Below are the code and all the weights of a small trained network. Each question names an input and a class and asks about switching units off, where a switched-off unit gives its printed mean instead of its output.

import numpy as np


def w(rows, s, z=0):
    codes = np.array(rows[::2]) - 128.0
    scale = np.full(codes.shape[1], s)
    scale[-1] = z or s
    return codes * scale


def f(y):
    return np.maximum(y, 0)


def log_softmax(a):
    a = a - a.max(-1, keepdims=True)
    return a - np.log(np.exp(a).sum(-1, keepdims=True))


def net(x, mask):
    res = np.array(x, float).reshape(1, 3) / 4 @ E
    y = f(res @ A[0][:, :-1].T + A[0][:, -1])
    res = res + np.where(mask, y, B[0][:, -1]) @ B[0][:, :-1]
    return log_softmax(res[-1] @ U[:, :-1].T + U[:, -1])


A, B = {}, {}
E = w([
[195,13,238,88,149,104,155,147,108,49,120],'x0',
[82,177,115,162,72,168,110,146,114,2,57],'x1',
[65,107,182,90,16,219,147,129,130,149,221],'x2',
],0.0049)
A[0] = w([
[102,191,84,140,114,132,121,132,125,182,133,104],'N0',
[146,104,133,121,169,121,133,124,128,208,146,88],'N1',
[149,55,197,116,143,108,122,129,130,70,127,106],'N2',
[92,108,165,117,11,190,131,133,124,158,194,83],'N3',
[108,176,121,125,97,151,124,115,128,24,75,106],'N4',
[97,183,68,126,114,135,113,132,131,184,133,115],'N5',
[156,93,150,111,186,108,144,122,139,254,177,93],'N6',
[151,140,89,132,210,99,137,131,135,116,76,121],'N7',
[124,119,115,122,122,132,133,116,122,137,132,255],'N8',
[145,98,132,109,160,118,136,115,121,211,146,106],'N9',
[121,151,112,128,114,129,132,124,114,64,103,104],'N10',
[162,2,252,110,144,110,123,136,126,38,121,81],'N11',
[138,102,136,126,139,109,116,127,140,179,142,125],'N12',
[122,123,160,121,56,163,144,128,125,143,171,115],'N13',
[111,152,111,140,99,151,130,129,128,24,91,91],'N14',
[147,96,143,126,161,112,123,120,129,211,162,121],'N15',
[133,102,161,120,137,127,137,120,126,99,136,140],'N16',
[105,168,88,143,111,136,115,130,131,175,124,100],'N17',
[110,169,116,134,82,155,126,127,137,10,100,93],'N18',
[109,162,105,137,124,129,121,119,135,146,136,99],'N19',
[116,122,145,125,83,149,137,135,112,135,163,91],'N20',
[168,150,66,142,242,55,127,140,119,107,56,90],'N21',
[82,235,23,131,99,146,118,117,134,218,127,102],'N22',
[158,145,82,138,207,95,128,138,110,115,91,90],'N23',
[124,147,110,127,120,132,130,130,126,141,129,143],'N24',
[102,105,159,113,45,175,140,138,124,153,176,117],'N25',
[123,141,123,125,135,144,136,117,135,138,117,118],'N26',
],0.0086,0.0069)
B[0] = w([
[149,112,108,125,139,144,152,124,123,124,125,167],'N0',
[108,104,113,124,97,136,127,140,109,132,136,162],'N1',
[150,128,102,128,147,163,156,125,122,122,127,201],'N2',
[105,107,128,119,135,139,107,50,138,150,123,210],'N3',
[113,97,126,126,91,143,124,166,117,138,139,194],'N4',
[149,113,115,125,145,151,149,128,118,115,125,175],'N5',
[108,92,106,130,70,133,120,161,109,131,132,202],'N6',
[110,128,165,117,135,162,115,93,137,134,130,187],'N7',
[131,209,252,138,178,230,97,231,151,91,112,254],'N8',
[117,107,120,131,94,132,122,150,116,129,130,173],'N9',
[118,110,124,128,105,133,126,142,119,135,134,160],'N10',
[162,107,71,129,161,172,176,117,116,119,125,246],'N11',
[115,126,127,128,109,138,125,146,120,123,128,161],'N12',
[117,123,145,125,135,141,111,91,138,138,121,185],'N13',
[114,96,111,126,89,129,121,152,114,140,135,182],'N14',
[116,113,123,135,94,132,121,158,121,123,126,183],'N15',
[139,131,128,133,145,151,131,133,124,120,126,172],'N16',
[143,115,107,123,136,138,149,121,124,122,131,158],'N17',
[115,93,116,130,86,124,119,156,112,148,141,192],'N18',
[137,114,109,128,135,128,139,122,124,127,126,144],'N19',
[123,115,122,122,128,126,122,94,135,137,126,154],'N20',
[104,115,151,115,131,160,101,56,146,152,133,212],'N21',
[164,99,93,126,156,159,170,122,117,112,126,209],'N22',
[108,122,131,124,125,147,116,78,139,142,131,173],'N23',
[134,128,132,131,137,138,132,133,124,122,127,150],'N24',
[114,124,150,124,138,142,104,83,140,140,121,203],'N25',
[127,124,124,125,133,131,133,129,129,127,132,133],'N26',
],0.031,0.0069)
U = w([
[226,118,79,128,184,152,222,121,114,96,118,99],'0',
[78,130,169,105,137,135,73,24,185,169,123,109],'1',
[86,93,116,141,11,126,113,212,90,137,155,116],'2',
[149,255,192,158,166,125,105,202,171,92,106,255],'3',
[135,162,95,131,104,83,141,108,143,136,133,91],'4',
[137,158,101,134,112,80,141,102,141,134,146,93],'5',
[139,132,120,136,119,79,135,111,138,133,130,99],'6',
],0.0094,0.0037)

Each question gives the input, the list of numbers given to net, and the class t.
The units are the neurons (one row each of A and B). Each row of codes is followed by its name. A weight is (code - 128) times the scale printed after its matrix; where a second scale follows, it is the last column's (A, B and U).
mask holds one flag per neuron, in row order. A switched-off neuron (its flag False) gives its mean, the last column of its row in B, instead of its output. The means were averaged over made-up inputs and are rounded, as every weight is.
A unit's drop is (log p(t) with every unit on - log p(t) with that unit switched off) / (log p(t) with every unit on - log p(t) with every unit switched off).
The circuit of an input: a set's keep is (log p(t) with only the set's units on - log p(t) with every unit switched off) / (log p(t) with every unit on - log p(t) with every unit switched off). Starting from the 12 units with the biggest drops (on a tie, the unit counted first), units are removed one at a time, each time the one whose removal leaves the highest keep (on an exact tie, the one counted first), for as long as the keep stays at least 0.8.
units of the circuit, in order: the units of the circuit, biggest drop first
k most important neurons: the k neurons with the biggest drops, biggest first
drop of u: that unit's drop, to one decimal
input [-2,8,8], class 1: 3 most important neurons -> N3, N25, N13
input [6,0,5], class 0: units of the circuit, in order -> N11
input [-5,-6,-2], class 2: 3 most important neurons -> N6, N11, N15
input [-1,-2,-4], class 1: 2 most important neurons -> N21, N23
input [-8,8,2], class 0: 2 most important neurons -> N22, N5
input [-7,-7,4], class 0: 3 most important neurons -> N22, N5, N0
input [-7,-8,5], class 2: 2 most important neurons -> N6, N11
input [7,-5,7], class 0: 2 most important neurons -> N11, N2
input [-3,0,3], class 3: 2 most important neurons -> N11, N21
input [4,-6,-6], class 1: 3 most important neurons -> N21, N7, N23
input [3,5,-5], class 1: 4 most important neurons -> N21, N6, N7, N23
input [-6,-8,-2], class 2: 2 most important neurons -> N6, N11
input [-3,-4,-3], class 2: 3 most important neurons -> N11, N6, N3
input [1,6,7], class 1: units of the circuit, in order -> N3
input [0,3,-3], class 3: 2 most important neurons -> N3, N6
input [6,-8,-8], class 1: 2 most important neurons -> N21, N7
input [6,2,5], class 0: drop of N21 -> 0.1
input [-6,-1,1], class 0: drop of N22 -> 0.2
input [-2,-4,3], class 2: drop of N4 -> -0.2
input [0,-5,0], class 2: units of the circuit, in order -> N6
input [-1,-2,-1], class 3: drop of N21 -> 0.0
